Each row has a name. Each piece below is followed by the name of the row it came from, unless a question asks for something else. Each question is about the rows just above it. Places in a row count from 0.

[-1.92 -4.42 -0.41 -5.02  4.87  3.45  0.93  5.36  6.21 -1.99  0.15  4.59
  3.60 -1.51  0.62  4.42 -3.08 -3.22 -1.28  1.22 -6.69  3.91 -6.15  0.84
  2.71 -1.82 -6.06  8.27  4.86  2.56 -6.14  1.70] -> koze
[ 4.79 -3.15  0.08 -1.06  2.76  3.01  0.65  1.95  1.96 -1.34 -1.54 -5.18
 -1.83  0.16  0.85 -0.29 -3.99 -0.40  3.55 -1.44 -2.50  5.64  7.61  0.48
  4.78  4.41  5.03  0.98  0.49  3.24  1.26  4.38] -> fule
[ 4.50 -3.64 -0.66 -0.60 -0.18  1.98 -2.91  1.31 -2.77  0.15  1.57  1.79
 -2.15  2.45  2.94 -1.88  0.91 -2.77 -1.03  1.31 -1.29  3.04 -1.54  0.47
  1.53 -4.14 -4.73  0.36  6.90  3.26 -3.45  0.76] -> muz
Row and place of [4.42] in the named rows:  koze, 15
Where in the named rows is [4.87]?  koze, 4
Row and place of [1.95] in the named rows:  fule, 7
Where in the named rows is [0.48]?  fule, 23

[ 6.16  5.57 -2.32 -3.02] -> subep
[-8.59 -7.59  1.68  6.71] -> kep
[-1.93  7.21  3.19  3.84] -> Zipa
[ 2.27  5.58  4.30 -3.98] -> zagad
[-5.35 -2.96  3.64 -2.04] -> muz
[ 2.26  1.52 -6.95  1.34] -> zona
[-6.38  3.77 -1.94  7.30] -> dip
Where in the named rows is [1.34]?  zona, 3
Where in the named rows is [5.57]?  subep, 1
Row and place of [2.26] in the named rows:  zona, 0
Where in the named rows is [-1.93]?  Zipa, 0
[-2.96] is at row and place  muz, 1

